Below are the code and all the weights of a small trained network. Each question names an input and a target symbol and asks about switching units off, where a switched-off unit gives its printed mean instead of its output.

import numpy as np


def w(rows, s, z=0):
    codes = np.array(rows[::2]) - 128.0
    scale = np.full(codes.shape[1], s)
    scale[-1] = z or s
    return codes * scale


def f(y):
    return np.maximum(y, 0)


def softmax(a):
    e = np.exp(a - a.max(-1, keepdims=True))
    return e / e.sum(-1, keepdims=True)


def log_softmax(a):
    a = a - a.max(-1, keepdims=True)
    return a - np.log(np.exp(a).sum(-1, keepdims=True))


def net(x, mask):
    ids = ['βγδεζθλμξπστψ'.index(c) for c in x.split()]
    T = len(ids)
    res = E[ids] + P[:T]
    u = 0
    for l in range(3):
        q, k, v = (res @ M[l].T for M in (Q, K, V))
        z = softmax(np.where(np.tri(T) > 0, q @ k.T / 2**0.5, -1e9)) @ v
        res = res + np.where(mask[u], z, O[l][:, -1]) @ O[l][:, :-1]
        u += 1
        y = f(res @ A[l][:, :-1].T + A[l][:, -1])
        res = res + np.where(mask[u : u + 4], y, B[l][:, -1]) @ B[l][:, :-1]
        u += 4
    return log_softmax(res[-1] @ U[:, :-1].T + U[:, -1])


Q, K, V, O, A, B = {}, {}, {}, {}, {}, {}
E = w([
[119,53,135,94,104],'β',
[111,93,138,89,57],'γ',
[85,65,156,95,96],'δ',
[100,66,140,85,76],'ε',
[119,59,141,83,104],'ζ',
[114,100,136,83,68],'θ',
[68,70,179,104,114],'λ',
[155,90,125,87,81],'μ',
[59,108,190,179,61],'ξ',
[74,48,174,93,135],'π',
[98,83,160,73,116],'σ',
[86,58,172,96,128],'τ',
[232,254,168,239,30],'ψ',
],0.0064)
P = w([
[165,128,1,43,56],'0',
[27,66,178,73,81],'1',
[51,84,189,110,68],'2',
[70,103,203,126,52],'3',
[103,100,209,133,53],'4',
[116,119,210,140,42],'5',
[122,116,224,141,57],'6',
[120,107,227,154,50],'7',
[123,115,235,145,58],'8',
[132,106,243,149,79],'9',
[120,119,254,158,69],'10',
],0.0049)
Q[0] = w([
[182,111,48,103,255],'L0H1',
[69,4,249,69,32],'L0H1',
],0.0052)
K[0] = w([
[13,9,154,66,159],'L0H1',
[255,201,42,119,152],'L0H1',
],0.0056)
V[0] = w([
[240,245,80,231,84],'L0H1',
[73,13,49,68,254],'L0H1',
],0.0053)
O[0] = w([
[221,131,97,120,252,103],'L0H1',
[3,204,80,71,52,3],'L0H1',
],0.006,0.0031)
A[0] = w([
[99,29,253,137,81,195],'L0N1',
[23,168,56,51,25,207],'L0N2',
[155,67,196,116,217,136],'L0N3',
[189,106,105,168,63,254],'L0N4',
],0.0052,0.0042)
B[0] = w([
[59,54,212,167,77,255],'L0N1',
[96,1,195,6,94,185],'L0N2',
[134,49,224,64,54,162],'L0N3',
[204,52,191,140,199,203],'L0N4',
],0.0056,0.0089)
Q[1] = w([
[112,87,179,150,2],'L1H1',
[111,47,194,165,33],'L1H1',
],0.0068)
K[1] = w([
[210,234,97,254,122],'L1H1',
[191,237,143,254,110],'L1H1',
],0.0054)
V[1] = w([
[232,247,28,214,194],'L1H1',
[254,208,17,179,206],'L1H1',
],0.0052)
O[1] = w([
[128,169,90,130,222,3],'L1H1',
[111,204,120,120,254,16],'L1H1',
],0.0066,0.011)
A[1] = w([
[230,64,87,65,91,152],'L1N1',
[36,103,12,90,113,5],'L1N2',
[86,126,73,100,103,3],'L1N3',
[194,147,162,189,253,210],'L1N4',
],0.0054)
B[1] = w([
[78,50,180,54,90,255],'L1N1',
[24,2,216,133,75,128],'L1N2',
[216,19,213,90,76,128],'L1N3',
[153,186,228,20,95,196],'L1N4',
],0.0063,0.0083)
Q[2] = w([
[41,164,39,85,179],'L2H1',
[230,252,2,159,243],'L2H1',
],0.0035)
K[2] = w([
[135,185,222,252,197],'L2H1',
[16,92,59,215,205],'L2H1',
],0.0033)
V[2] = w([
[151,136,153,198,175],'L2H1',
[226,184,114,148,254],'L2H1',
],0.005)
O[2] = w([
[235,113,248,172,222,85],'L2H1',
[161,133,252,49,250,3],'L2H1',
],0.0033,0.038)
A[2] = w([
[58,188,19,236,141,114],'L2N1',
[111,104,206,221,83,93],'L2N2',
[49,131,2,220,52,3],'L2N3',
[117,93,32,166,84,38],'L2N4',
],0.0053,0.0045)
B[2] = w([
[31,252,52,3,167,138],'L2N1',
[192,158,138,197,211,214],'L2N2',
[24,233,140,95,150,254],'L2N3',
[78,197,186,113,125,210],'L2N4',
],0.0049,0.022)
U = w([
[142,17,128,51,103,254],'β',
[193,174,207,190,69,127],'γ',
[147,151,210,254,116,36],'δ',
[130,164,103,129,132,67],'ε',
[103,194,81,111,144,108],'ζ',
[115,188,96,114,135,86],'θ',
[118,179,98,125,141,83],'λ',
[230,17,93,246,133,243],'μ',
[80,232,85,81,146,43],'ξ',
[129,164,103,111,132,47],'π',
[124,173,103,126,136,62],'σ',
[115,176,184,46,158,83],'τ',
[105,204,84,121,145,138],'ψ',
],0.005,0.0043)

Each question gives the input, a string of symbols that net reads in full, and the target symbol t.
The units are the heads (2 rows each of Q, K, V and O) and the neurons (one row each of A and B). Each row of codes is followed by its name. A weight is (code - 128) times the scale printed after its matrix; where a second scale follows, it is the last column's (O, A, B and U).
mask holds one flag per unit, layer by layer, with each layer's heads first. A switched-off unit (its flag False) gives its mean, the last column of its rows in O or B, instead of its output. The means were averaged over made-up inputs and are rounded, as every weight is.
A unit's drop is (log p(t) with every unit on - log p(t) with that unit switched off) / (log p(t) with every unit on - log p(t) with every unit switched off).
The circuit of an input: a set's keep is (log p(t) with only the set's units on - log p(t) with every unit switched off) / (log p(t) with every unit on - log p(t) with every unit switched off). Starting from the 12 units with the biggest drops (on a tie, the unit counted first), units are removed one at a time, each time the one whose removal leaves the highest keep (on an exact tie, the one counted first), for as long as the keep stays at least 0.8.
circuit, biggest first: the units of the circuit, biggest drop first
top k neurons: the k neurons with the biggest drops, biggest first
top k neurons in layer l: the k neurons of layer l with the biggest drops, biggest first
drop of u: that unit's drop, to one decimal
input ψ ξ ψ ψ, target τ: top 3 neurons : [L1N4; L0N1; L0N2]
input ξ ζ ξ ξ ψ γ ζ ξ γ, target μ: circuit, biggest first : [L2N3; L2H1; L2N4; L0H1]
input ψ ε ψ τ ψ ε, target τ: top neuron in layer 0 : [L0N1]
input ξ ε ξ ψ ξ ξ λ ζ, target μ: circuit, biggest first : [L2N3; L2H1; L2N4; L0H1]
input ψ ξ μ, target τ: circuit, biggest first : [L1H1; L2H1; L0H1]
input ψ ξ ψ ξ π ψ μ ζ, target τ: circuit, biggest first : [L1H1; L0H1; L2H1]
input ξ σ ψ λ, target μ: top 2 neurons in layer 0 : [L0N1; L0N3]
input ξ ψ γ σ μ σ ζ, target μ: top 2 neurons in layer 1 : [L1N4; L1N1]
input ψ τ τ ξ γ λ, target τ: top 2 neurons in layer 0 : [L0N1; L0N2]
input ψ λ ξ ξ δ σ π λ μ λ, target τ: top 3 neurons : [L0N1; L1N4; L0N2]
input ξ ψ λ μ λ π, target μ: top 2 neurons : [L2N3; L2N4]
input ξ ψ σ λ, target μ: top 3 neurons in layer 2 : [L2N3; L2N4; L2N1]
input ξ λ δ ψ δ, target μ: top 2 neurons in layer 0 : [L0N1; L0N3]
input ξ δ δ δ γ ψ μ ψ ε γ ξ, target μ: top neuron in layer 1 : [L1N1]
input ξ ξ τ β ψ ξ μ λ ξ ξ, target μ: top 2 neurons in layer 0 : [L0N1; L0N3]
input ψ ζ γ γ ψ ψ ξ, target τ: drop of L1N4 : 0.4
input ψ ε ε π, target τ: drop of L2N2 : 0.0
input ξ θ ψ ξ ξ τ, target μ: drop of L2H1 : 0.4
input ξ π δ ψ ξ μ τ, target μ: drop of L2N3 : 0.7
input ψ ξ ζ π, target τ: top 3 neurons in layer 0 : [L0N1; L0N2; L0N3]
input ψ δ ε ξ, target τ: top neuron in layer 1 : [L1N4]
